Below are the code and all the weights of a small trained network. Each question names an input and a class and asks about switching units off, where a switched-off unit gives its printed mean instead of its output.

import numpy as np


def w(rows, s, z=0):
    codes = np.array(rows[::2]) - 128.0
    scale = np.full(codes.shape[1], s)
    scale[-1] = z or s
    return codes * scale


def f(y):
    return np.maximum(y, 0)


def log_softmax(a):
    a = a - a.max(-1, keepdims=True)
    return a - np.log(np.exp(a).sum(-1, keepdims=True))


def net(x, mask):
    res = np.array(x, float).reshape(1, 6) / 4 @ E
    y = f(res @ A[0][:, :-1].T + A[0][:, -1])
    res = res + np.where(mask, y, B[0][:, -1]) @ B[0][:, :-1]
    return log_softmax(res[-1] @ U[:, :-1].T + U[:, -1])


A, B = {}, {}
E = w([
[81,122,30,68],'x0',
[166,198,162,38],'x1',
[129,130,126,133],'x2',
[125,73,150,74],'x3',
[130,127,129,126],'x4',
[250,114,81,124],'x5',
],0.012)
A[0] = w([
[141,82,143,214,94],'neuron 0',
[228,190,91,137,106],'neuron 1',
[129,47,180,40,202],'neuron 2',
[79,213,8,56,88],'neuron 3',
[157,242,137,23,76],'neuron 4',
[168,149,207,200,114],'neuron 5',
[161,164,182,100,88],'neuron 6',
[123,240,80,191,255],'neuron 7',
[23,221,128,176,105],'neuron 8',
[202,129,113,119,40],'neuron 9',
[69,116,70,106,72],'neuron 10',
[95,199,45,129,155],'neuron 11',
[167,129,229,174,32],'neuron 12',
[61,146,208,126,67],'neuron 13',
[138,140,195,152,179],'neuron 14',
[212,82,39,176,101],'neuron 15',
[57,116,126,68,185],'neuron 16',
[160,198,192,157,163],'neuron 17',
[216,112,95,139,57],'neuron 18',
[142,211,169,51,49],'neuron 19',
],0.012,0.0084)
B[0] = w([
[57,109,71,195,205],'neuron 0',
[124,192,195,124,220],'neuron 1',
[205,100,200,133,245],'neuron 2',
[229,151,65,143,243],'neuron 3',
[29,73,125,246,234],'neuron 4',
[203,113,54,137,213],'neuron 5',
[60,124,46,205,173],'neuron 6',
[164,2,237,61,244],'neuron 7',
[127,225,202,110,210],'neuron 8',
[136,189,147,177,172],'neuron 9',
[167,175,121,224,188],'neuron 10',
[180,60,85,147,209],'neuron 11',
[155,166,55,131,187],'neuron 12',
[174,249,91,100,186],'neuron 13',
[201,123,125,152,199],'neuron 14',
[71,198,206,160,250],'neuron 15',
[210,144,170,198,229],'neuron 16',
[177,59,78,118,208],'neuron 17',
[129,215,155,134,197],'neuron 18',
[34,85,116,202,195],'neuron 19',
],0.0069,0.011)
U = w([
[104,249,148,152,73],'0',
[164,140,20,156,54],'1',
[18,101,85,213,148],'2',
[132,108,150,140,254],'3',
[133,111,151,135,250],'4',
[153,68,197,121,107],'5',
[54,84,190,55,92],'6',
[36,96,136,56,46],'7',
],0.013,0.0088)

Each question gives the input, the list of numbers given to net, and the class t.
The units are the neurons (one row each of A and B). Each row of codes is followed by its name. A weight is (code - 128) times the scale printed after its matrix; where a second scale follows, it is the last column's (A, B and U).
mask holds one flag per neuron, in row order. A switched-off neuron (its flag False) gives its mean, the last column of its row in B, instead of its output. The means were averaged over made-up inputs and are rounded, as every weight is.
A unit's drop is (log p(t) with every unit on - log p(t) with that unit switched off) / (log p(t) with every unit on - log p(t) with every unit switched off).
The circuit of an input: a set's keep is (log p(t) with only the set's units on - log p(t) with every unit switched off) / (log p(t) with every unit on - log p(t) with every unit switched off). Starting from the 12 units with the biggest drops (on a tie, the unit counted first), units are removed one at a time, each time the one whose removal leaves the highest keep (on an exact tie, the one counted first), for as long as the keep stays at least 0.8.
units of the circuit, in order: the units of the circuit, biggest drop first
top k neurons: the k neurons with the biggest drops, biggest first
drop when u is switched off: that unit's drop, to one decimal
input [-5,8,1,-7,3,-2], class 2: top 2 neurons => (neuron 4; neuron 19)
input [-2,-7,3,4,2,1], class 2: units of the circuit, in order => (neuron 0)
input [-8,2,-8,6,-7,5], class 1: units of the circuit, in order => (neuron 12; neuron 5)
input [3,-5,0,-7,3,7], class 0: top 3 neurons => (neuron 15; neuron 18; neuron 1)
input [-3,6,0,-4,-6,-4], class 2: units of the circuit, in order => (neuron 4; neuron 19)
input [8,-6,-3,-1,3,-7], class 1: top 4 neurons => (neuron 11; neuron 3; neuron 15; neuron 1)
input [-5,7,-4,1,-6,-1], class 2: top 3 neurons => (neuron 4; neuron 19; neuron 6)
input [7,7,1,-4,-4,-4], class 1: top 4 neurons => (neuron 3; neuron 11; neuron 15; neuron 16)
input [5,6,6,-1,1,7], class 0: top 2 neurons => (neuron 1; neuron 18)
input [2,-5,-7,-7,2,3], class 4: top 4 neurons => (neuron 7; neuron 4; neuron 19; neuron 2)
input [-3,2,6,-3,3,7], class 0: top 4 neurons => (neuron 1; neuron 18; neuron 15; neuron 9)
input [4,7,-6,7,-7,1], class 2: top 3 neurons => (neuron 4; neuron 19; neuron 7)
input [-5,-8,-2,-7,-7,7], class 2: top 3 neurons => (neuron 0; neuron 15; neuron 8)
input [4,-8,-5,-2,7,-8], class 0: top neuron => (neuron 8)
input [-3,-5,5,0,2,5], class 0: units of the circuit, in order => (neuron 15; neuron 18)
input [5,0,3,-3,-4,-8], class 0: drop when neuron 8 is switched off => 1.0
input [-3,-2,-2,2,-5,-8], class 0: drop when neuron 13 is switched off => 0.2
input [-8,-8,-6,-3,2,3], class 1: drop when neuron 4 is switched off => 0.5
